Below is a small trained network, with its code and all its weights. Each question gives an input and a class and asks what happens when units are switched off, that is, made to give their printed mean instead of their output.

import numpy as np


def w(rows, s, z=0):
    codes = np.array(rows[::2]) - 128.0
    scale = np.full(codes.shape[1], s)
    scale[-1] = z or s
    return codes * scale


def norm(h):
    return h / np.sqrt((h * h).mean(-1, keepdims=True) + 1e-5)


def f(y):
    return np.maximum(y, 0)


def log_softmax(a):
    a = a - a.max(-1, keepdims=True)
    return a - np.log(np.exp(a).sum(-1, keepdims=True))


def net(x, mask):
    res = np.array(x, float).reshape(1, 2) / 4 @ E
    u = 0
    for l in range(4):
        y = f(norm(res) @ A[l][:, :-1].T + A[l][:, -1])
        res = res + np.where(mask[u : u + 4], y, B[l][:, -1]) @ B[l][:, :-1]
        u += 4
    return log_softmax(norm(res)[-1] @ U[:, :-1].T + U[:, -1])


A, B = {}, {}
E = w([
[91,80,107,45,106,5,155,89,165],'x0',
[140,98,187,197,152,64,146,106,124],'x1',
],0.014)
A[0] = w([
[46,102,109,98,92,207,102,147,140,23],'0.n1',
[175,95,107,119,129,81,148,195,139,2],'0.n2',
[156,108,41,132,1,139,125,106,154,112],'0.n3',
[128,103,160,84,118,71,183,142,140,228],'0.n4',
],0.01,0.0019)
B[0] = w([
[85,119,95,133,120,118,208,131,130,223],'0.n1',
[105,252,167,96,52,157,75,126,120,158],'0.n2',
[155,146,35,89,204,210,245,252,123,211],'0.n3',
[75,88,150,133,170,174,57,86,120,254],'0.n4',
],0.011,0.0068)
A[1] = w([
[1,131,30,67,210,114,185,94,198,34],'1.n1',
[194,176,112,191,101,214,51,205,30,136],'1.n2',
[250,124,129,180,110,158,159,134,9,7],'1.n3',
[17,99,163,195,15,43,70,85,96,48],'1.n4',
],0.0055,0.0019)
B[1] = w([
[173,117,186,165,172,92,106,94,145,253],'1.n1',
[160,56,173,74,149,25,88,183,202,255],'1.n2',
[149,147,102,113,166,30,120,178,109,193],'1.n3',
[56,147,128,125,54,159,93,246,77,194],'1.n4',
],0.012,0.0066)
A[2] = w([
[104,132,176,145,151,170,186,41,124,65],'2.n1',
[118,200,9,134,120,169,234,189,211,2],'2.n2',
[254,86,119,210,140,62,164,190,57,102],'2.n3',
[192,82,150,87,188,182,108,155,180,46],'2.n4',
],0.0078,0.00098)
B[2] = w([
[73,150,117,26,234,116,88,171,130,134],'2.n1',
[39,72,132,139,95,189,217,193,3,254],'2.n2',
[185,198,43,11,98,93,148,65,163,246],'2.n3',
[155,124,120,200,84,3,132,78,117,246],'2.n4',
],0.0067,0.0073)
A[3] = w([
[101,101,104,96,129,133,177,163,132,45],'3.n1',
[143,117,94,112,188,123,94,1,180,40],'3.n2',
[128,164,106,158,60,67,92,99,128,207],'3.n3',
[160,87,100,152,109,116,226,148,90,2],'3.n4',
],0.0099,0.00093)
B[3] = w([
[80,139,105,139,178,190,155,152,70,242],'3.n1',
[138,164,94,128,245,161,88,91,242,203],'3.n2',
[161,194,141,136,11,239,172,98,98,220],'3.n3',
[116,113,58,121,120,128,157,142,95,254],'3.n4',
],0.011,0.0053)
U = w([
[68,86,193,145,50,128,94,163,102,184],'0',
[145,145,149,159,142,179,161,108,136,2],'1',
[248,174,129,108,121,74,128,165,163,212],'2',
[120,126,112,93,237,132,112,95,186,115],'3',
[103,107,72,102,168,165,213,182,77,233],'4',
[174,194,156,127,76,164,178,90,89,79],'5',
[173,92,131,144,129,142,145,108,112,2],'6',
],0.014,0.0041)

Each question gives the input, the list of numbers given to net, and the class t.
The units are the neurons (one row each of A and B). Each row of codes is followed by its name. A weight is (code - 128) times the scale printed after its matrix; where a second scale follows, it is the last column's (A, B and U).
mask holds one flag per neuron, layer by layer. A switched-off neuron (its flag False) gives its mean, the last column of its row in B, instead of its output. The means were averaged over made-up inputs and are rounded, as every weight is.
A unit's drop is (log p(t) with every unit on - log p(t) with that unit switched off) / (log p(t) with every unit on - log p(t) with every unit switched off).
The circuit of an input: a set's keep is (log p(t) with only the set's units on - log p(t) with every unit switched off) / (log p(t) with every unit on - log p(t) with every unit switched off). Starting from the 12 units with the biggest drops (on a tie, the unit counted first), units are removed one at a time, each time the one whose removal leaves the highest keep (on an exact tie, the one counted first), for as long as the keep stays at least 0.8.
circuit, biggest first: the units of the circuit, biggest drop first
unit that matters most: the unit with the biggest drop
top k neurons: the k neurons with the biggest drops, biggest first
drop when u is switched off: that unit's drop, to one decimal
input [0,4], class 0: circuit, biggest first => [0.n3]
input [7,2], class 0: circuit, biggest first => [1.n4 0.n2 0.n3 2.n3]
input [-2,8], class 5: top 3 neurons => [0.n3 3.n3 1.n2]
input [0,6], class 0: circuit, biggest first => [0.n3 1.n4]
input [3,1], class 0: top 4 neurons => [1.n4 0.n3 0.n2 2.n3]
input [4,1], class 3: top 2 neurons => [0.n4 2.n2]
input [-6,-4], class 2: top 2 neurons => [1.n2 0.n3]
input [6,-3], class 3: top 2 neurons => [1.n1 0.n4]
input [2,2], class 0: top 2 neurons => [0.n3 1.n4]
input [6,3], class 0: top 2 neurons => [1.n4 0.n3]
input [-2,7], class 5: top 4 neurons => [0.n3 3.n3 1.n2 1.n1]
input [-1,4], class 5: top 2 neurons => [0.n4 0.n3]
input [3,-2], class 3: top 2 neurons => [0.n4 1.n1]
input [6,8], class 0: unit that matters most => 1.n4
input [-7,-3], class 2: drop when 1.n2 is switched off => 1.1
input [4,4], class 0: drop when 1.n4 is switched off => 1.5
input [2,0], class 3: drop when 1.n3 is switched off => 0.0
